Below are the code and all the weights of a small trained network. Each question names an input and a target symbol and asks about switching units off, where a switched-off unit gives its printed mean instead of its output.

import numpy as np


def w(rows, s, z=0):
    codes = np.array(rows[::2]) - 128.0
    scale = np.full(codes.shape[1], s)
    scale[-1] = z or s
    return codes * scale


def norm(h):
    return h / np.sqrt((h * h).mean(-1, keepdims=True) + 1e-5)


def f(y):
    return np.maximum(y, 0)


def softmax(a):
    e = np.exp(a - a.max(-1, keepdims=True))
    return e / e.sum(-1, keepdims=True)


def log_softmax(a):
    a = a - a.max(-1, keepdims=True)
    return a - np.log(np.exp(a).sum(-1, keepdims=True))


def net(x, mask):
    ids = ['ΓΘΠΩδημξστ'.index(c) for c in x.split()]
    T = len(ids)
    res = E[ids] + P[:T]
    q, k, v = (norm(res) @ M[0].T for M in (Q, K, V))
    z = softmax(np.where(np.tri(T) > 0, q @ k.T / 2**0.5, -1e9)) @ v
    res = res + np.where(mask[0], z, O[0][:, -1]) @ O[0][:, :-1]
    y = f(norm(res) @ A[0][:, :-1].T + A[0][:, -1])
    res = res + np.where(mask[1:9], y, B[0][:, -1]) @ B[0][:, :-1]
    return log_softmax(norm(res)[-1] @ U[:, :-1].T + U[:, -1])


Q, K, V, O, A, B = {}, {}, {}, {}, {}, {}
E = w([
[111,69,253,137,231,111,61,30],'Γ',
[113,78,142,108,144,148,166,120],'Θ',
[126,198,52,11,191,206,138,172],'Π',
[85,154,99,72,134,153,180,113],'Ω',
[146,52,27,115,61,166,85,125],'δ',
[62,59,128,104,117,100,121,164],'η',
[81,74,104,109,136,198,159,161],'μ',
[131,117,123,82,146,196,193,95],'ξ',
[148,148,133,61,121,179,146,104],'σ',
[60,64,78,74,169,135,145,190],'τ',
],0.017)
P = w([
[136,225,155,237,121,145,118,106],'0',
[65,85,198,101,131,254,151,205],'1',
[79,90,137,81,151,140,171,162],'2',
[97,76,112,79,116,127,165,144],'3',
[113,43,111,68,119,116,188,105],'4',
[132,30,106,62,98,105,176,88],'5',
[133,9,103,77,112,99,206,55],'6',
[114,23,93,74,109,79,225,5],'7',
],0.0089)
Q[0] = w([
[47,101,134,8,112,239,155,172],'H0',
[223,199,160,205,77,118,182,254],'H0',
],0.0095)
K[0] = w([
[127,118,170,212,214,86,76,82],'H0',
[56,67,126,8,85,119,135,157],'H0',
],0.013)
V[0] = w([
[104,118,182,244,92,75,85,129],'H0',
[250,185,207,129,84,123,144,42],'H0',
],0.013)
O[0] = w([
[206,155,163,129,79,78,206,104,186],'H0',
[251,162,106,206,137,115,109,143,255],'H0',
],0.021,0.0074)
A[0] = w([
[127,167,124,184,108,46,216,188,117],'N0',
[192,104,103,60,116,239,184,127,96],'N1',
[140,87,112,159,110,86,130,44,82],'N2',
[155,174,85,108,198,168,77,155,185],'N3',
[122,4,148,184,161,114,141,129,95],'N4',
[37,78,126,116,141,184,58,118,34],'N5',
[42,116,167,62,153,149,154,114,142],'N6',
[185,133,184,180,147,186,88,98,254],'N7',
],0.015,0.0096)
B[0] = w([
[77,141,151,122,170,65,38,64,194],'N0',
[96,154,72,160,131,34,111,76,175],'N1',
[172,77,79,51,105,93,80,150,162],'N2',
[140,116,127,88,96,141,242,112,186],'N3',
[81,235,47,127,102,5,181,38,153],'N4',
[228,235,183,81,152,118,146,88,165],'N5',
[194,127,107,247,82,150,80,152,176],'N6',
[6,105,160,128,151,92,121,130,248],'N7',
],0.013,0.018)
U = w([
[64,156,181,160,170,81,63,111,191],'Γ',
[95,161,129,128,25,180,75,109,99],'Θ',
[157,220,86,52,138,108,206,138,105],'Π',
[112,62,169,55,47,110,228,150,90],'Ω',
[174,118,37,163,11,98,84,141,47],'δ',
[134,146,82,53,193,184,40,149,223],'η',
[51,52,146,22,123,156,109,157,253],'μ',
[35,79,40,110,194,151,179,151,21],'ξ',
[152,132,28,176,203,122,101,197,81],'σ',
[248,72,209,106,131,98,161,157,49],'τ',
],0.013,0.0043)

Each question gives the input, a string of symbols that net reads in full, and the target symbol t.
The units are the heads (2 rows each of Q, K, V and O) and the neurons (one row each of A and B). Each row of codes is followed by its name. A weight is (code - 128) times the scale printed after its matrix; where a second scale follows, it is the last column's (O, A, B and U).
mask holds one flag per unit, heads first, then neurons. A switched-off unit (its flag False) gives its mean, the last column of its rows in O or B, instead of its output. The means were averaged over made-up inputs and are rounded, as every weight is.
A unit's drop is (log p(t) with every unit on - log p(t) with that unit switched off) / (log p(t) with every unit on - log p(t) with every unit switched off).
The circuit of an input: a set's keep is (log p(t) with only the set's units on - log p(t) with every unit switched off) / (log p(t) with every unit on - log p(t) with every unit switched off). Starting from all 9 units, units are removed one at a time, each time the one whose removal leaves the highest keep (on an exact tie, the one counted first), for as long as the keep stays at least 0.8.
units of the circuit, in order: the units of the circuit, biggest drop first
k most important neurons: the k neurons with the biggest drops, biggest first
drop of u: that unit's drop, to one decimal
input μ δ σ, target Θ: units of the circuit, in order	[H0 N6 N7]
input Π σ Θ, target η: units of the circuit, in order	[H0 N5]
input μ μ μ, target Θ: units of the circuit, in order	[H0 N6 N7 N5]
input ξ δ δ, target ξ: 3 most important neurons	[N3 N6 N7]
input δ Θ ξ σ, target δ: 3 most important neurons	[N6 N7 N0]
input δ Π τ, target δ: 2 most important neurons	[N6 N7]
input δ Π δ Ω δ Ω, target δ: units of the circuit, in order	[H0 N6 N7]
input Ω η σ Ω Γ Ω Γ, target Π: 3 most important neurons	[N5 N4 N0]
input ξ σ Π τ σ, target ξ: units of the circuit, in order	[H0 N3 N7]
input σ μ Θ, target σ: units of the circuit, in order	[H0]
input Π η μ Ω, target η: units of the circuit, in order	[H0 N5]
input Ω Γ Π Γ, target Π: 3 most important neurons	[N5 N4 N3]
input δ Γ Θ δ μ Γ, target δ: 3 most important neurons	[N6 N0 N2]
input μ Γ ξ Θ ξ δ μ Θ, target δ: 2 most important neurons	[N7 N2]
input Γ σ σ ξ Γ ξ, target τ: most important neuron	[N4]
input Ω ξ μ η η ξ δ, target Π: drop of H0	1.0
input η η μ σ μ δ, target Ω: drop of N4	0.0
input Γ μ μ η Ω Γ μ, target τ: drop of H0	2.4
